[128 = 0]
[115 129 155 153  71 141 167 101  94 103 102 170 165 153 117 132] -> (65)
[107 130 117 136  99 148 154 119 105  98  81 134 131 119 142 167] -> (68)
[105 132 139 192  83 142 168 130 154  93 137 177 117 119 131 129] -> (65)
[126 134 127 119 113 141 157 129 146 119  98 168 112 119 133 132] -> (68)
[116 123 135 169  91 145 115 113  95  98 109 181 138 132 131 139] -> (65)
[102 145 107 148 106 149 127 106 111 114  90 156 182 124 119 132] -> (68)
[113 129 119 120  98 138 153  99 102  89  99 139 151 137 114 138] -> (68)
[121 137 131 163 100 114 144 127 126 108  93 150 120 123 142 158] -> (65)
[125 138 152 192 107 120 121 112  80  79 114 118 152 124 116 148] -> (68)
[115 152 145 170  70 144 175 124 146  70 116 167 117 111 121 138] -> (65)
[120 116 140 104  77 142 154 100 111 110  59 169 143 111 111 143] -> (68)
[124 124 144 164 104 143 141 118 131 114 106 161 136 129 136 129] -> (65)
[106 131 122 115  88 148 179 112 145  77  91 128 141 103 133 145] -> (68)
[111 142 124 121  66 144 176 161 141  88  76 126 129 101 134 143] -> (68)
[138 120 102 131  78 147 141  87 110  94  61 190 156 132 147 130] -> (65)
[136 130 155 187 114 141 127  99 101  82 123 151 142 147 119 134] -> (65)
[111 124 112 103  42 143 173 102 114  89  76 142 155 153 111 148] -> (68)
[117 141 129 117  61 131 211 114 142  60  85 212 132  62 127 143] -> (68)
[122 137 114 212 110 142 119 101 104  97 110 186 136 156 156 132] -> (65)
[ 98 160 174 209 102 144 203 168 136  97 151 150 112 160 121 123] -> (68)
[ 83 137 153 139  74 142 157 103  87 108  77 154 139 150  96 137] -> (65)
[111 139 157 178  90 137 185 150 158  77 153 125 129 159 121 145] -> (68)
[123 123 121  79  66 152 108  78 109  88  53 194 170 118 113 146] -> (68)
[164 124 142 107 101 139 167  91 121 116 100 147 137 123  95 156] -> (68)
[115 134 153 184  83 134 180 128 136  80 127 172 129 130 114 137] -> (65)
[108 128  98 157 106 147 181 118 127  82  81 167 125 123 198 149] -> (64)
[101 133 137 129  95 128 162 121 146  80 109 157 125 124 127 142] -> (64)
[120 148 133 135  98 137 171 101 138  85  92 187 131 128 136 127] -> (64)
[122 131 144  96  59 144 195 131 149 102  87 152 127  93 119 136] -> (68)
[125 133 125 175  96 149 138 102 133 105  92 178 130 129 135 134] -> (65)
[ 99 125 126 100  45 156 175 117 128  70  65 162 159 114 103 141] -> (68)
[135 138 129 167 130 130 120 174 108 119 129 114 133 116 152 164] -> (68)
[115 129 124  74   9 160 178 107 162  88  60 190 142  95 126 150] -> (68)
[115 110 116 136  76 149 152 111 115  98  59 176 141 114 115 138] -> (64)
[121 139 118 161 105 144 118  98 107 116 110 172 144 127 144 129] -> (65)
[ 89 135 123 156 102 152 144 131 108  88 124 153 152  32 121 143] -> (68)
[107 130 125 221 143 146 132 125 104 123 160 174 143 149 135 112] -> (68)
[108 115 138 173  88 148 141  99 119  77 106 165 152 144 104 143] -> (65)
[123 126 136 175  46 141 135 121 118 101 108 175 131 142 133 138] -> (65)
[100 126 183 168 116 137 185 100 108  79 163 121 145 155  87 154] -> (68)
[119 132 136 143  95 145 164 129 135 105  95 166 137 134 133 133] -> (65)
[107 123 153 187 108 132 193 108 115  70 134 153 142 134 108 142] -> (68)
[128 123 140 122 110 174 121 111  93 113 116 174 141 133 114 122] -> (64)
[123 138 134 183 130 173  87 106 112  97 121 133 146 144 131 145] -> (68)
[134 147 121 252 133 155 105 114  89  91 146 192 118 139 171 139] -> (65)
[ 98 114 159 207  66 157 156 142  79  86 121 124 153 157  95 150] -> (68)
[ 97 135 175 112  40 131 227 112 124  78  95 189 136 129 101 127] -> (65)
[122 125  93 190 101 144  76 100  91 133  69 189 135 155 157 122] -> (65)
[117 132 131 173 111 157 123 104  88  95 118 105 147 144 134 144] -> (68)
[ 96 138 106 162  80 157 130 122 110  90  88 143 153 131 144 148] -> (68)

[140 125 133 131 123 128 157 131 130 170 127 114 137 138 123 135] -> <13>
[124 145 150 125 123 117 109 113 152 158 135 129 115 130 111 150] -> <15>
[123 149 140 133 120 101 133 131 152 151 134 114 121 128 109 148] -> <15>
[126 139 116 151 118 116 135 139 129 151 126 118 140 137 119 136] -> <13>
[118 149 137 135 116 120 137 128 148 168 128 121 124 129 117 156] -> <15>
[133 138 136 130 118 118 166 126 127 169 134 101 134 142 127 130] -> <13>
[110 144 139 138 126 114 131 133 159 145 130 122 117 126 107 153] -> <15>
[107 140 150 126 129 124 139 133 162 160 135 126 101 119 111 158] -> <15>
[120 127 120 139 125 148 146 108 122 157 124 109 155 157 125 131] -> <13>
[136 132 129 146 116 108 128 152 130 171 132 123 130 137 110 132] -> <13>
[129 122 143 124 126 129 150 127 140 169 130 120 123 131 121 140] -> <13>
[111 135 120 152 117 132 128 142 129 183 136 119 129 154 116 145] -> <13>
[130 125 139 128 120 142 130 102 122 198 136 116 144 168 119 131] -> <13>
[151 125 138 124 116 128 130 118 126 186 131 131 138 138 130 132] -> <15>
[131 134 133 132 124 124 150 125 148 138 117 128 132 112 126 146] -> <15>
[156 132 135 119 115 123 145 108 120 161 127 126 141 122 143 132] -> <15>
[118 134 130 136 124 132 136 120 135 161 128 114 138 150 114 137] -> <13>
[129 127 130 137 118 137 129 126 123 185 136 125 134 153 122 135] -> <13>
[116 131 129 137 125 132 144 132 127 167 134 108 130 149 117 134] -> <13>
[122 132 142 125 126 137 141 109 131 181 139 110 129 155 120 137] -> <13>
[126 136 147 123 127 127 141 112 150 152 127 125 123 124 120 145] -> <15>
[135 130 131 132 122 126 139 110 128 151 126 110 152 149 120 125] -> <13>
[122 127 133 136 124 131 147 132 132 178 132 112 127 151 112 133] -> <13>
[127 134 134 133 116 132 135 123 127 189 136 116 129 148 121 138] -> <13>
[122 153 127 146 120  96 112 142 137 132 133 122 126 128 111 144] -> <15>
[120 149 145 130 123 110 115 116 152 136 134 125 117 122 112 146] -> <15>

[110 151  97 141 145 115 122 112 113 116 122 161  91 113 120 113] -> <69>
[129 149 102 137 169 110 126  93 112 117 127 144 115 103 102 113] -> <69>
[102 144 108 141 141  89 140 140  93  92 143 122 105 108  91 109] -> <72>
[126 154 112 141 157 126 125 121 122  95 111 143 116  98 109 114] -> <69>
[125 162 113 135 162 128 116  82 113 129 110 145 109 110 106 104] -> <63>
[115 157  93 139 163 133 101  96 122 117  94 154  95 102  87 121] -> <63>
[106 159 108 139 152 110 119 116  85 113 118 126 107  92 106 126] -> <63>
[116 142 111 125 153 130 110 114 133 104 102 139 110  91  79  99] -> <69>
[114 124 101 132 149 108 116  88 109 114 161 153 109 104 136 146] -> <69>
[113 132 104 140 150 126 114 101 126 130 113 158  93 107 110 112] -> <69>
[106 154 114 138 139 120 116 117 111 103 106 147 116 102 101 118] -> <63>
[133 149 102 152 164 110 137 155 103 100 116 131 102 102 112 122] -> <69>
[140 157 119 138 168 118 119 112 118 120 121 114 104 117 118 107] -> <69>
[118 143  85 135 175 148 126  79 126 137 134 157  92 114 110 131] -> <69>
[118 158 114 142 137 115 120 133 101 108 104 157 117 101 100 106] -> <63>
[103 155 102 132 158 112 130 104 124 110 153 148  83 113 113 105] -> <69>
[116 153  97 127 153 117 109  94 113 105 109 159  99  95 112 131] -> <63>
[134 124 109 136 153 112 117 119  90  98 118 141 105  99 130 151] -> <69>
[119 146 114 140 154 114 125  94 102 108 121 142 111 110 120 110] -> <69>
[154 158 108 139 137 100 136 159 120 108 123 135 105 118 133 123] -> <69>
[135 162  95 141 169 127 133 111 113  88 121 162  90 106 122 115] -> <69>
[129 163  98 135 170 108 142 134  98 112 137 122  86 100 106 117] -> <69>
[130 170  83 150 157  93 124 108  91 150 144 149  95  98 115  97] -> <69>
[118 142 112 140 152 125 119 118 133 105 119 165 110  92 102 118] -> <72>
[121 159 115 138 155 131 109  97 114 112 121 140 126  91 104 123] -> <63>
[150 150 113 141 166  97 101  97 104 128 123 123 122  96 120 117] -> <69>
[124 119 106 138 144 105 129 120 105 114 130 122 113  88 102 127] -> <72>
[110 147  98 138 154 110 118 101 111 111 122 157  95 111 108 106] -> <69>
[108 153 102 141 153 116 120 105 107 117 134 151  93 103 110 108] -> <72>
[100 168 113 141 160 114 103  95 107 124 113 148 126  94  99 121] -> <63>
[135 168 109 132 174 135 124  86 101 101 130 129 103 101 118 127] -> <69>
[ 93 177  99 133 156  97 109  94  66 102 130 155  98  75 101 133] -> <63>
[ 92 162  86 142 171 118 101  97 138 118 125 178  96  76  96 119] -> <69>
[141 128 105 137 166 140 111  96 181 127 134 171 101 119 144 126] -> <69>
[118 133 104 140 150 124 132 120 115 102 136 140  96 110 118 118] -> <72>
[120 145 107 135 144 103 110  83  99 130 120 143 129 107 109 112] -> <69>
[111 151  92 141 151 143 122  94 142 127 121 180 107 126 115 135] -> <69>
[129 133 108 133 168 136 117  74 111 116 117 135  97 119 116 118] -> <69>
[114 144  87 145 148 128 107  85 103 124 109 179 101 104 127 134] -> <69>
[116 145 111 139 167 119 129 115  83 132 123 133 116  90  94 121] -> <72>
[121 166  99 141 155 121 109 112 113 128 118 146  96  90 102 117] -> <63>
[ 94 169 124 129 136 116 116 109  92 117 122 132 112 110 103 102] -> <63>
[106 167 107 139 152 127 123 107  94 102 111 150 115  95 100 112] -> <69>
[114 148 106 140 144 116 112 103 111 114 115 139 105 107 107 121] -> <63>
[101 171  81 148 151 109 129 149 114 119 119 161  98 101 104 132] -> <69>
[131 159  93 147 177 110 152 137 126  86 142 161 112  98 117 135] -> <69>
[113 148 108 135 150  95 118 105 122  93 124 156 100 116 108  98] -> <69>
[106 162  97 141 140 107 121 111 108 132 139 160 104 107 106 107] -> <63>
[125 167 113 146 141 121 127 102  87 118 114 157 114 110 128 122] -> <63>

[135 124 105 151 140 143 130 107 132 136 112 126 125 135 118 133] -> (70)
[132 131 122 129 180 142 139  66 124 122 122 123 133 120  97 119] -> (70)
[129 124 142 149  96 133 113 135 134 133 109 126 116 149 136 111] -> (70)
[126 132 104 142 135 148 141 102 131 128 127 128 134 130 118 145] -> (70)
[128 134 101 125 129 127 131 152 136 138 141 127 138 124 127 153] -> (79)
[118 139 123 136  52 111 115 215 145 151 136 124 129 155 157 153] -> (70)
[127 126 115 129  30 109 115 221 122 148 126 127 132 158 163 145] -> (70)
[122 126 138 140 109 131 113 145 150 123 104 126 129 138 129 117] -> (70)
[118 127 142 149  98 128 122 159 143 131 112 127 121 148 138 123] -> (70)
[121 133 121 136 109 130 113 143 143 133 121 119 127 147 125 127] -> (70)
[132 128 103 126 116 142 151 172 139 143 145 128 135 139 133 173] -> (79)
[115 127 133 128  70 116 125 205 135 147 142 125 122 149 158 147] -> (70)
[124 127 150 141 119 145 137 125 141 130 123 129 135 145 129 121] -> (70)
[126 134 105 129 106 134 123 179 147 132 131 126 123 130 122 167] -> (79)
[130 149 103 141  88 118 111 206 140 146 134 130 147 142 132 171] -> (79)
[114 127 135 134 117 149 119 132 145 128 118 128 123 140 125 126] -> (70)
[132 128  91 132  97 116 135 178 133 144 142 126 132 134 134 160] -> (79)
[127 129 128 122  89 118 124 190 145 138 141 126 133 131 123 142] -> (70)
[129 140 118 130 114  88 116 194 146 131 131 119 133 131 120 155] -> (79)
[129 145 115 137  95 115 109 177 131 140 134 128 130 152 132 161] -> (79)
[126 127 168 128  99 124  93 206 135 128 122 125 113 140 138 110] -> (70)
[138 128 127 132  57 113 111 237 147 141 131 119 131 144 155 158] -> (70)
[123 133 134 140 120 142 130 124 139 132 124 121 131 132 129 134] -> (70)
[126 131 115 148 127 136 114 110 131 125 124 122 126 145 119 129] -> (70)
[130 127 127 135 170 150 140  61 121 126 121 128 127 120 108 111] -> (70)
[113 137 131 146  84 127 111 182 144 140 110 126 120 161 143 131] -> (70)
[134 137 101 128 120 124 146 163 137 142 144 126 137 124 127 159] -> (79)
[124 138 110 133 102 131 116 211 145 124 132 125 141 136 126 165] -> (79)
[128 141 130 131 120 128 101 204 165 125 130 128 134 123 119 144] -> (79)

[148 129 127 142 124 128 117 167 166 141 118 134 105 152 150 114] -> [81]
[138 128 146 151 147 110 136 137 127 150 147 113 106 134 144  99] -> [77]
[128 131 110 120 125 110 122 113 158 153 138 132 132 122 131 121] -> [81]
[155 144 147 149 116 111 128 190 152 136 112 133 108 160 147 127] -> [93]
[116 137 125 122 127  91 138 111 129 133 159 134 128 113 140 129] -> [77]
[148 122 106 125 122 104 128  93 164 142 137 130 129 145 156 116] -> [81]
[141 123 117 127 137 126 127 118 162 134 138 132 122 128 152 112] -> [81]
